Below is a small trained network, with its code and all its weights. Each question gives an input and a target symbol and asks what happens when units are switched off, that is, made to give their printed mean instead of their output.

import numpy as np


def w(rows, s, z=0):
    codes = np.array(rows[::2]) - 128.0
    scale = np.full(codes.shape[1], s)
    scale[-1] = z or s
    return codes * scale


def softmax(a):
    e = np.exp(a - a.max(-1, keepdims=True))
    return e / e.sum(-1, keepdims=True)


def log_softmax(a):
    a = a - a.max(-1, keepdims=True)
    return a - np.log(np.exp(a).sum(-1, keepdims=True))


def net(x, mask):
    ids = ['αγζηλπτφψω'.index(c) for c in x.split()]
    T = len(ids)
    res = E[ids] + P[:T]
    u = 0
    for l in range(2):
        r = res
        for j in range(3):
            rows = slice(4 * j, 4 * j + 4)
            q, k, v = (r @ M[l][rows].T for M in (Q, K, V))
            z = softmax(np.where(np.tri(T) > 0, q @ k.T / 4**0.5, -1e9)) @ v
            o = O[l][rows]
            res = res + np.where(mask[u + j], z, o[:, -1]) @ o[:, :-1]
        u += 3
    return log_softmax(res[-1] @ U[:, :-1].T + U[:, -1])


Q, K, V, O = {}, {}, {}, {}
E = w([
[233,5,2,236,68],'α',
[221,253,18,100,231],'γ',
[245,101,117,97,48],'ζ',
[5,90,11,26,230],'η',
[28,97,220,249,174],'λ',
[69,7,186,51,251],'π',
[51,251,227,195,120],'τ',
[4,200,114,242,37],'φ',
[198,111,234,5,2],'ψ',
[163,164,252,6,241],'ω',
],0.0042)
P = w([
[247,252,216,127,186],'0',
[12,87,42,93,97],'1',
[81,199,52,31,33],'2',
[11,35,49,154,100],'3',
[45,217,43,8,13],'4',
[17,1,61,171,102],'5',
],0.004)
Q[0] = w([
[99,118,210,173,250],'0.h0',
[177,71,214,102,246],'0.h0',
[60,178,51,183,15],'0.h0',
[110,180,43,130,5],'0.h0',
[251,251,252,4,39],'0.h1',
[249,252,251,4,40],'0.h1',
[251,252,252,10,44],'0.h1',
[11,251,252,32,137],'0.h1',
[62,6,214,218,68],'0.h2',
[177,250,59,34,162],'0.h2',
[181,249,100,28,93],'0.h2',
[80,6,177,228,145],'0.h2',
],0.0042)
K[0] = w([
[209,236,247,239,250],'0.h0',
[251,226,250,98,244],'0.h0',
[7,32,11,213,23],'0.h0',
[5,15,5,82,5],'0.h0',
[250,250,251,7,7],'0.h1',
[251,251,250,5,7],'0.h1',
[250,253,252,15,8],'0.h1',
[27,250,253,30,17],'0.h1',
[241,240,248,239,72],'0.h2',
[11,14,13,36,149],'0.h2',
[8,9,51,149,119],'0.h2',
[245,247,231,150,133],'0.h2',
],0.0042)
V[0] = w([
[239,201,252,58,219],'0.h0',
[242,187,254,127,252],'0.h0',
[36,57,4,101,11],'0.h0',
[22,136,9,40,9],'0.h0',
[7,38,184,2,83],'0.h1',
[51,6,7,248,180],'0.h1',
[3,19,124,241,171],'0.h1',
[168,17,57,248,231],'0.h1',
[74,155,74,123,7],'0.h2',
[10,111,20,56,28],'0.h2',
[245,164,233,205,96],'0.h2',
[240,159,215,190,197],'0.h2',
],0.0041)
O[0] = w([
[213,119,244,40,194,123],'0.h0',
[229,124,240,86,221,73],'0.h0',
[49,117,14,155,38,186],'0.h0',
[32,147,29,109,32,252],'0.h0',
[3,35,251,17,184,155],'0.h1',
[71,14,24,248,207,34],'0.h1',
[50,35,208,248,184,30],'0.h1',
[228,15,31,245,214,11],'0.h1',
[6,105,81,38,37,163],'0.h2',
[39,182,27,37,83,166],'0.h2',
[146,36,238,194,106,118],'0.h2',
[193,81,233,213,149,110],'0.h2',
],0.0041,0.0014)
Q[1] = w([
[245,78,114,236,251],'1.h0',
[10,189,157,36,4],'1.h0',
[239,242,192,4,69],'1.h0',
[16,220,178,36,11],'1.h0',
[58,210,248,16,2],'1.h1',
[146,106,250,216,36],'1.h1',
[173,106,250,248,152],'1.h1',
[177,132,251,251,194],'1.h1',
[176,42,80,245,65],'1.h2',
[90,213,166,9,184],'1.h2',
[170,16,111,247,205],'1.h2',
[171,212,45,65,84],'1.h2',
],0.0041)
K[1] = w([
[246,197,252,124,245],'1.h0',
[6,66,5,160,9],'1.h0',
[220,63,32,205,80],'1.h0',
[11,60,6,203,11],'1.h0',
[208,32,208,124,17],'1.h1',
[252,218,251,172,54],'1.h1',
[248,234,237,154,181],'1.h1',
[247,224,226,167,210],'1.h1',
[201,8,126,250,163],'1.h2',
[60,246,124,6,87],'1.h2',
[118,14,103,201,194],'1.h2',
[163,216,87,118,76],'1.h2',
],0.0042)
V[1] = w([
[10,223,113,240,28],'1.h0',
[144,5,26,169,32],'1.h0',
[230,25,50,27,85],'1.h0',
[56,2,40,250,72],'1.h0',
[90,238,39,128,248],'1.h1',
[232,216,236,201,28],'1.h1',
[145,8,168,133,14],'1.h1',
[210,243,147,26,16],'1.h1',
[18,69,17,42,3],'1.h2',
[179,105,254,18,200],'1.h2',
[16,75,19,42,4],'1.h2',
[215,204,27,238,227],'1.h2',
],0.0041)
O[1] = w([
[24,191,214,203,9,158],'1.h0',
[119,46,51,55,9,84],'1.h0',
[252,9,18,6,71,149],'1.h0',
[22,83,58,104,23,22],'1.h0',
[26,248,6,108,250,135],'1.h1',
[159,195,239,224,16,132],'1.h1',
[220,6,215,92,7,122],'1.h1',
[231,221,213,67,75,251],'1.h1',
[234,213,241,76,187,92],'1.h2',
[8,24,82,10,141,242],'1.h2',
[232,214,239,77,184,96],'1.h2',
[207,137,16,251,22,71],'1.h2',
],0.0042,0.0031)
U = w([
[254,245,9,224,148,64],'α',
[92,242,4,66,252,168],'γ',
[187,4,15,88,8,249],'ζ',
[41,3,79,69,247,6],'η',
[71,202,245,237,178,151],'λ',
[93,27,220,57,246,74],'π',
[8,251,205,233,53,158],'τ',
[10,63,159,252,83,28],'φ',
[253,41,179,83,3,210],'ψ',
[141,159,254,3,174,100],'ω',
],0.0041,0.0024)

Each question gives the input, a string of symbols that net reads in full, and the target symbol t.
The units are the heads (4 rows each of Q, K, V and O). Each row of codes is followed by its name. A weight is (code - 128) times the scale printed after its matrix; where a second scale follows, it is the last column's (O and U).
mask holds one flag per head, layer by layer. A switched-off head (its flag False) gives its mean, the last column of its rows in O, instead of its output. The means were averaged over made-up inputs and are rounded, as every weight is.
A unit's drop is (log p(t) with every unit on - log p(t) with that unit switched off) / (log p(t) with every unit on - log p(t) with every unit switched off).
The circuit of an input: a set's keep is (log p(t) with only the set's units on - log p(t) with every unit switched off) / (log p(t) with every unit on - log p(t) with every unit switched off). Starting from all 6 units, units are removed one at a time, each time the one whose removal leaves the highest keep (on an exact tie, the one counted first), for as long as the keep stays at least 0.8.
circuit, biggest first: the units of the circuit, biggest drop first
most important unit: the unit with the biggest drop
heads that matter: for each layer, one digit per head in row order, 1 if its drop is at least 0.15 and else 0, layers parted by /
drop when u is switched off: that unit's drop, to one decimal
input η ζ ζ γ η, target γ: circuit, biggest first -> 1.h1, 0.h2
input γ τ ψ γ ω, target ω: heads that matter -> 010 / 001
input τ ζ ζ α λ, target ζ: heads that matter -> 110 / 110
input η η ζ η λ, target γ: most important unit -> 1.h1
input π φ λ γ ζ, target τ: circuit, biggest first -> 1.h0, 0.h0
input ψ ψ γ α ω, target ζ: heads that matter -> 110 / 110
input α φ γ η ζ, target γ: heads that matter -> 011 / 011
input π α ψ η, target η: heads that matter -> 011 / 010
input τ γ γ φ, target φ: heads that matter -> 101 / 100
input ω α ζ, target ζ: circuit, biggest first -> 1.h0, 0.h0
input τ ψ ζ α γ, target ζ: circuit, biggest first -> 1.h0, 0.h1
input τ π ζ η, target η: circuit, biggest first -> 0.h1, 1.h1
input η η ψ γ, target γ: heads that matter -> 001 / 011
input λ α ψ ζ ζ, target ω: most important unit -> 1.h2
input ζ ψ λ φ, target φ: circuit, biggest first -> 0.h0, 1.h0, 0.h1
input ζ τ φ γ γ, target τ: heads that matter -> 100 / 100
input ψ γ ω τ ω, target ω: circuit, biggest first -> 0.h1, 1.h2
input ψ ζ η, target γ: circuit, biggest first -> 0.h2, 1.h1
input π ζ τ ψ τ α, target α: heads that matter -> 110 / 101
input γ ζ α γ, target ζ: most important unit -> 0.h2
input γ ζ γ ψ α, target ζ: circuit, biggest first -> 0.h0, 1.h0
input α ζ ζ ζ, target ζ: circuit, biggest first -> 1.h0, 0.h1, 0.h0
input γ φ τ, target τ: circuit, biggest first -> 1.h0, 0.h0
input η ψ ζ ζ γ, target ω: circuit, biggest first -> 1.h2, 0.h1
input ψ τ γ π, target π: circuit, biggest first -> 0.h1, 1.h0, 0.h0
input ζ ζ ψ φ λ, target τ: heads that matter -> 100 / 101
input φ ζ η γ, target γ: most important unit -> 1.h1
input ψ ζ ζ ω φ, target τ: drop when 1.h0 is switched off -> 1.0
input γ η τ, target γ: drop when 1.h1 is switched off -> 1.0
